Here is a tiny trained network, its code and every weight. The questions are about switching its units off for an input and a class, where a switched-off unit gives its printed mean instead of its output.

import numpy as np


def w(rows, s, z=0):
    codes = np.array(rows[::2]) - 128.0
    scale = np.full(codes.shape[1], s)
    scale[-1] = z or s
    return codes * scale


def norm(h):
    return h / np.sqrt((h * h).mean(-1, keepdims=True) + 1e-5)


def f(y):
    return y / 2 * (1 + np.tanh(0.7978845608 * (y + 0.044715 * y**3)))


def log_softmax(a):
    a = a - a.max(-1, keepdims=True)
    return a - np.log(np.exp(a).sum(-1, keepdims=True))


def net(x, mask):
    res = np.array(x, float).reshape(1, 7) / 4 @ E
    u = 0
    for l in range(2):
        y = f(norm(res) @ A[l][:, :-1].T + A[l][:, -1])
        res = res + np.where(mask[u : u + 7], y, B[l][:, -1]) @ B[l][:, :-1]
        u += 7
    return log_softmax(norm(res)[-1] @ U[:, :-1].T + U[:, -1])


A, B = {}, {}
E = w([
[63,111,86,182,174,218,54,216,189,112],'x0',
[91,189,86,98,66,37,104,54,201,94],'x1',
[196,138,166,65,103,149,103,168,2,2],'x2',
[203,169,153,65,127,127,206,138,178,126],'x3',
[181,46,157,181,43,151,167,155,88,210],'x4',
[117,87,28,94,133,201,75,106,34,128],'x5',
[34,194,130,172,144,87,79,180,22,111],'x6',
],0.0033)
A[0] = w([
[72,160,57,105,130,59,78,97,178,95,77],'L0N1',
[158,114,134,78,23,23,133,56,49,162,189],'L0N2',
[63,98,153,148,114,157,120,154,76,151,178],'L0N3',
[161,103,128,2,143,185,91,135,104,81,211],'L0N4',
[115,153,179,89,181,143,164,160,187,98,114],'L0N5',
[179,161,150,43,94,61,247,125,161,130,251],'L0N6',
[180,116,130,70,139,46,164,118,120,65,52],'L0N7',
],0.0058,0.0026)
B[0] = w([
[80,126,102,109,122,240,182,136,152,183,186],'L0N1',
[188,124,117,220,178,90,170,181,129,54,237],'L0N2',
[92,79,125,118,1,66,113,101,116,153,179],'L0N3',
[145,112,135,133,110,85,97,107,173,45,213],'L0N4',
[201,83,66,91,87,90,164,165,113,194,161],'L0N5',
[121,177,146,160,215,179,154,112,149,126,254],'L0N6',
[118,136,86,204,168,121,148,111,70,135,168],'L0N7',
],0.0074,0.0052)
A[1] = w([
[21,126,122,114,74,138,120,98,188,98,89],'L1N1',
[85,108,180,193,171,186,144,100,195,214,163],'L1N2',
[156,164,107,77,165,149,141,173,215,122,253],'L1N3',
[3,208,98,110,193,208,138,118,185,89,60],'L1N4',
[13,216,165,121,150,3,80,192,97,186,157],'L1N5',
[14,177,147,114,175,181,135,95,210,88,135],'L1N6',
[124,110,148,164,98,109,93,191,106,50,84],'L1N7',
],0.0051,0.0016)
B[1] = w([
[185,154,180,130,185,172,183,142,104,175,194],'L1N1',
[131,125,105,81,123,210,80,78,99,124,254],'L1N2',
[107,195,140,85,138,34,102,255,61,166,235],'L1N3',
[140,133,225,82,126,134,126,88,173,209,250],'L1N4',
[213,135,132,40,153,66,70,176,138,88,198],'L1N5',
[198,186,190,50,81,235,130,83,129,173,234],'L1N6',
[120,205,103,15,148,110,87,84,170,183,198],'L1N7',
],0.0068,0.0034)
U = w([
[82,51,92,167,69,168,133,90,145,147,35],'0',
[49,130,130,134,70,59,98,162,98,138,87],'1',
[138,130,109,70,95,93,47,106,120,10,154],'2',
[160,174,108,219,189,109,206,111,122,35,249],'3',
[115,210,183,67,143,189,140,95,179,179,85],'4',
],0.012,0.0022)

Each question gives the input, the list of numbers given to net, and the class t.
The units are the neurons (one row each of A and B). Each row of codes is followed by its name. A weight is (code - 128) times the scale printed after its matrix; where a second scale follows, it is the last column's (A, B and U).
mask holds one flag per neuron, layer by layer. A switched-off neuron (its flag False) gives its mean, the last column of its row in B, instead of its output. The means were averaged over made-up inputs and are rounded, as every weight is.
A unit's drop is (log p(t) with every unit on - log p(t) with that unit switched off) / (log p(t) with every unit on - log p(t) with every unit switched off).
The circuit of an input: a set's keep is (log p(t) with only the set's units on - log p(t) with every unit switched off) / (log p(t) with every unit on - log p(t) with every unit switched off). Starting from the 12 units with the biggest drops (on a tie, the unit counted first), units are removed one at a time, each time the one whose removal leaves the highest keep (on an exact tie, the one counted first), for as long as the keep stays at least 0.8.
circuit, biggest first: the units of the circuit, biggest drop first
k most important neurons: the k neurons with the biggest drops, biggest first
top k neurons in layer l: the k neurons of layer l with the biggest drops, biggest first
drop of u: that unit's drop, to one decimal
input [8,-4,-6,7,1,8,-4], class 0: circuit, biggest first : (L0N6 L1N7)
input [8,-8,2,1,6,4,-7], class 2: circuit, biggest first : (L0N1 L0N6)
input [3,-3,7,8,-7,1,-4], class 2: circuit, biggest first : (L0N4)
input [-6,-6,0,2,1,3,8], class 2: 2 most important neurons : (L0N3 L0N6)
input [4,-3,-6,-4,1,-5,-3], class 0: circuit, biggest first : (L0N6 L1N4)
input [4,-3,4,-1,5,-5,0], class 1: top 2 neurons in layer 1 : (L1N6 L1N2)
input [-4,-5,1,7,-7,5,4], class 3: 4 most important neurons : (L0N7 L1N2 L1N5 L0N3)
input [3,7,-6,-3,6,-8,8], class 4: 2 most important neurons : (L0N1 L1N1)
input [-2,0,-2,4,0,-2,3], class 3: 3 most important neurons : (L0N2 L0N5 L0N1)
input [4,0,6,-5,-8,-3,1], class 4: top 2 neurons in layer 0 : (L0N1 L0N2)
input [-5,6,8,7,-5,6,7], class 3: circuit, biggest first : (L0N2 L0N7)
input [5,-7,7,3,4,-6,-5], class 2: top 2 neurons in layer 0 : (L0N2 L0N4)
input [8,-2,-1,5,0,-3,-5], class 1: 2 most important neurons : (L0N5 L1N3)
input [7,-5,-2,-3,3,-2,1], class 1: circuit, biggest first : (L0N3)
input [2,-6,-2,1,2,8,3], class 0: top 2 neurons in layer 1 : (L1N3 L1N5)
input [5,-1,2,-3,3,5,3], class 1: top 3 neurons in layer 1 : (L1N2 L1N6 L1N1)
input [0,-1,2,1,8,-7,4], class 3: top 2 neurons in layer 0 : (L0N6 L0N2)
input [2,1,0,4,3,4,-5], class 2: top 2 neurons in layer 0 : (L0N1 L0N4)
input [2,-3,-8,-7,-6,7,8], class 4: top 2 neurons in layer 0 : (L0N5 L0N1)
input [-5,7,-2,-8,-4,4,0], class 4: circuit, biggest first : (L0N1)
input [2,-3,0,-5,-3,2,8], class 2: top 2 neurons in layer 1 : (L1N5 L1N3)
input [6,-1,2,2,0,-2,-1], class 1: top 2 neurons in layer 0 : (L0N5 L0N2)
input [-4,3,-3,3,0,-3,4], class 3: drop of L0N7 : 0.1
